Below are the code and all the weights of a small trained network. Each question names an input and a target symbol and asks about switching units off, where a switched-off unit gives its printed mean instead of its output.

import numpy as np


def w(rows, s, z=0):
    codes = np.array(rows[::2]) - 128.0
    scale = np.full(codes.shape[1], s)
    scale[-1] = z or s
    return codes * scale


def norm(h):
    return h / np.sqrt((h * h).mean(-1, keepdims=True) + 1e-5)


def f(y):
    return y / 2 * (1 + np.tanh(0.7978845608 * (y + 0.044715 * y**3)))


def softmax(a):
    e = np.exp(a - a.max(-1, keepdims=True))
    return e / e.sum(-1, keepdims=True)


def log_softmax(a):
    a = a - a.max(-1, keepdims=True)
    return a - np.log(np.exp(a).sum(-1, keepdims=True))


def net(x, mask):
    ids = ['ΔΘΛαβεημπσφ'.index(c) for c in x.split()]
    T = len(ids)
    res = E[ids] + P[:T]
    u = 0
    for l in range(2):
        r = norm(res)
        for j in range(3):
            rows = slice(3 * j, 3 * j + 3)
            q, k, v = (r @ M[l][rows].T for M in (Q, K, V))
            z = softmax(np.where(np.tri(T) > 0, q @ k.T / 3**0.5, -1e9)) @ v
            o = O[l][rows]
            res = res + np.where(mask[u + j], z, o[:, -1]) @ o[:, :-1]
        u += 3
        y = f(norm(res) @ A[l][:, :-1].T + A[l][:, -1])
        res = res + np.where(mask[u : u + 16], y, B[l][:, -1]) @ B[l][:, :-1]
        u += 16
    return log_softmax(norm(res)[-1] @ U[:, :-1].T + U[:, -1])


Q, K, V, O, A, B = {}, {}, {}, {}, {}, {}
E = w([
[148,128,132],'Δ',
[109,160,12],'Θ',
[123,174,86],'Λ',
[178,90,74],'α',
[182,113,119],'β',
[99,91,82],'ε',
[175,110,99],'η',
[54,156,188],'μ',
[140,98,135],'π',
[142,87,112],'σ',
[179,110,120],'φ',
],0.011)
P = w([
[144,96,197],'0',
[188,217,16],'1',
[64,123,139],'2',
[155,9,138],'3',
[175,224,15],'4',
[71,124,141],'5',
[156,6,138],'6',
[176,220,50],'7',
[70,126,140],'8',
[160,7,143],'9',
[166,223,35],'10',
[72,129,142],'11',
[162,3,145],'12',
],0.0074)
Q[0] = w([
[58,62,102],'L0H0',
[191,159,93],'L0H0',
[55,180,170],'L0H0',
[80,85,164],'L0H1',
[142,98,5],'L0H1',
[115,107,110],'L0H1',
[74,166,165],'L0H2',
[161,40,86],'L0H2',
[140,89,217],'L0H2',
],0.02)
K[0] = w([
[54,61,79],'L0H0',
[195,151,79],'L0H0',
[121,46,189],'L0H0',
[84,155,71],'L0H1',
[101,1,182],'L0H1',
[106,110,119],'L0H1',
[80,165,134],'L0H2',
[144,49,67],'L0H2',
[140,68,215],'L0H2',
],0.02)
V[0] = w([
[101,39,163],'L0H0',
[57,180,83],'L0H0',
[81,126,108],'L0H0',
[142,206,89],'L0H1',
[64,170,94],'L0H1',
[127,100,127],'L0H1',
[162,228,91],'L0H2',
[86,254,196],'L0H2',
[172,116,12],'L0H2',
],0.0078)
O[0] = w([
[106,215,194,112],'L0H0',
[78,41,94,148],'L0H0',
[93,104,117,139],'L0H0',
[79,222,44,54],'L0H1',
[52,128,99,87],'L0H1',
[134,131,143,154],'L0H1',
[156,127,26,92],'L0H2',
[214,254,74,2],'L0H2',
[76,40,32,205],'L0H2',
],0.0073,0.0075)
A[0] = w([
[176,174,60,64],'L0N0',
[37,251,126,106],'L0N1',
[171,144,195,101],'L0N2',
[114,152,142,105],'L0N3',
[137,153,99,66],'L0N4',
[232,100,101,141],'L0N5',
[126,185,142,118],'L0N6',
[151,115,117,80],'L0N7',
[129,143,101,73],'L0N8',
[22,207,214,2],'L0N9',
[150,117,109,82],'L0N10',
[91,193,147,129],'L0N11',
[2,142,235,32],'L0N12',
[146,154,164,135],'L0N13',
[126,100,185,92],'L0N14',
[174,162,70,45],'L0N15',
],0.0099,0.0021)
B[0] = w([
[135,93,150,132],'L0N0',
[184,163,111,164],'L0N1',
[169,104,148,134],'L0N2',
[139,138,129,117],'L0N3',
[131,119,138,108],'L0N4',
[88,113,85,182],'L0N5',
[161,143,118,117],'L0N6',
[114,129,120,130],'L0N7',
[128,129,141,111],'L0N8',
[103,210,106,195],'L0N9',
[110,133,124,130],'L0N10',
[151,159,122,133],'L0N11',
[3,116,141,254],'L0N12',
[159,124,132,123],'L0N13',
[134,86,134,177],'L0N14',
[127,100,145,126],'L0N15',
],0.033,0.0049)
Q[1] = w([
[130,139,50],'L1H0',
[161,118,191],'L1H0',
[143,115,220],'L1H0',
[105,202,1],'L1H1',
[170,169,47],'L1H1',
[144,165,59],'L1H1',
[119,120,227],'L1H2',
[171,218,138],'L1H2',
[175,84,84],'L1H2',
],0.021)
K[1] = w([
[140,142,218],'L1H0',
[146,113,54],'L1H0',
[128,111,27],'L1H0',
[164,68,254],'L1H1',
[220,121,209],'L1H1',
[177,106,203],'L1H1',
[55,151,168],'L1H2',
[165,155,222],'L1H2',
[162,175,46],'L1H2',
],0.02)
V[1] = w([
[94,125,190],'L1H0',
[116,82,143],'L1H0',
[129,156,201],'L1H0',
[196,115,234],'L1H1',
[134,134,148],'L1H1',
[93,150,93],'L1H1',
[163,33,98],'L1H2',
[9,159,95],'L1H2',
[168,205,33],'L1H2',
],0.014)
O[1] = w([
[122,151,68,170],'L1H0',
[73,163,127,182],'L1H0',
[150,155,61,121],'L1H0',
[121,152,250,126],'L1H1',
[119,134,140,123],'L1H1',
[117,124,80,118],'L1H1',
[207,177,109,255],'L1H2',
[205,75,200,189],'L1H2',
[82,204,236,79],'L1H2',
],0.014,0.0096)
A[1] = w([
[126,115,146,136],'L1N0',
[106,129,208,92],'L1N1',
[69,148,148,66],'L1N2',
[122,103,157,117],'L1N3',
[99,131,204,86],'L1N4',
[1,255,148,174],'L1N5',
[65,196,58,200],'L1N6',
[224,239,105,22],'L1N7',
[107,145,167,64],'L1N8',
[125,125,124,137],'L1N9',
[126,126,130,117],'L1N10',
[179,154,86,181],'L1N11',
[141,84,209,124],'L1N12',
[147,178,128,5],'L1N13',
[91,132,187,85],'L1N14',
[124,119,141,178],'L1N15',
],0.016,0.0029)
B[1] = w([
[130,143,131,139],'L1N0',
[145,60,150,149],'L1N1',
[106,154,94,147],'L1N2',
[133,152,140,152],'L1N3',
[115,75,128,148],'L1N4',
[122,216,235,255],'L1N5',
[141,237,105,222],'L1N6',
[253,142,104,181],'L1N7',
[124,95,97,125],'L1N8',
[126,130,131,134],'L1N9',
[129,130,127,127],'L1N10',
[89,118,166,181],'L1N11',
[151,187,165,200],'L1N12',
[155,140,110,124],'L1N13',
[109,95,128,144],'L1N14',
[127,143,129,145],'L1N15',
],0.038,0.0068)
U = w([
[142,142,169,70],'Δ',
[93,147,42,237],'Θ',
[124,95,84,152],'Λ',
[142,87,94,85],'α',
[164,152,99,136],'β',
[19,94,139,169],'ε',
[157,140,142,73],'η',
[55,193,166,244],'μ',
[121,94,189,115],'π',
[134,114,172,72],'σ',
[247,119,105,4],'φ',
],0.014,0.0028)

Each question gives the input, a string of symbols that net reads in full, and the target symbol t.
The units are the heads (3 rows each of Q, K, V and O) and the neurons (one row each of A and B). Each row of codes is followed by its name. A weight is (code - 128) times the scale printed after its matrix; where a second scale follows, it is the last column's (O, A, B and U).
mask holds one flag per unit, layer by layer, with each layer's heads first. A switched-off unit (its flag False) gives its mean, the last column of its rows in O or B, instead of its output. The means were averaged over made-up inputs and are rounded, as every weight is.
A unit's drop is (log p(t) with every unit on - log p(t) with that unit switched off) / (log p(t) with every unit on - log p(t) with every unit switched off).
The circuit of an input: a set's keep is (log p(t) with only the set's units on - log p(t) with every unit switched off) / (log p(t) with every unit on - log p(t) with every unit switched off). Starting from the 12 units with the biggest drops (on a tie, the unit counted first), units are removed one at a time, each time the one whose removal leaves the highest keep (on an exact tie, the one counted first), for as long as the keep stays at least 0.8.
units of the circuit, in order: the units of the circuit, biggest drop first
top k neurons: the k neurons with the biggest drops, biggest first
k most important neurons of layer l: the k neurons of layer l with the biggest drops, biggest first
heads that matter: for each layer, one digit per head in row order, 1 if its drop is at least 0.15 and else 0, layers parted by /
input ε π π Λ π σ β π π π π, target Θ: units of the circuit, in order	L1N5, L0H2
input π ε π π π π Λ β, target φ: units of the circuit, in order	L0N12, L1N5
input π Λ π π π π ε α μ π α, target φ: heads that matter	111 / 111
input ε μ π β π ε ε Δ ε π σ, target Θ: units of the circuit, in order	L1N5, L0H2
input ε π ε, target Θ: heads that matter	001 / 010
input π π ε Θ η ε ε, target ε: units of the circuit, in order	L0H2, L1N5
input α π π π Θ, target ε: top 4 neurons	L0N1, L0N5, L1N7, L0N9
input ε Δ Θ, target φ: heads that matter	111 / 001
input Δ π ε π π α π σ Λ Θ, target Θ: top 2 neurons	L0N9, L1N7
input π ε φ α α, target φ: heads that matter	110 / 111
input π π Λ σ π φ, target π: heads that matter	001 / 101
input α π φ ε α, target ε: 3 most important neurons of layer 0	L0N5, L0N9, L0N12
input α Λ π π φ σ σ π, target ε: top 4 neurons	L0N5, L0N1, L1N7, L0N9
input π π σ ε φ, target φ: top neuron	L1N7
input ε ε σ ε σ, target Θ: heads that matter	000 / 100
input η α ε Λ π Λ β π β Λ μ σ, target ε: heads that matter	000 / 100
input π π σ π σ Δ φ φ, target φ: top 2 neurons	L0N12, L1N7
input ε π Λ α Δ η α η, target Θ: 3 most important neurons of layer 0	L0N5, L0N1, L0N9
input ε ε η π π φ π φ, target Θ: 4 most important neurons of layer 1	L1N5, L1N7, L1N12, L1N11
input π π η π π Δ π π μ π ε, target φ: heads that matter	111 / 111
input π π φ, target π: top 2 neurons	L1N6, L1N7
input β π π π, target π: heads that matter	001 / 100
input ε π α π η π ε μ Θ, target φ: 2 most important neurons of layer 0	L0N12, L0N9
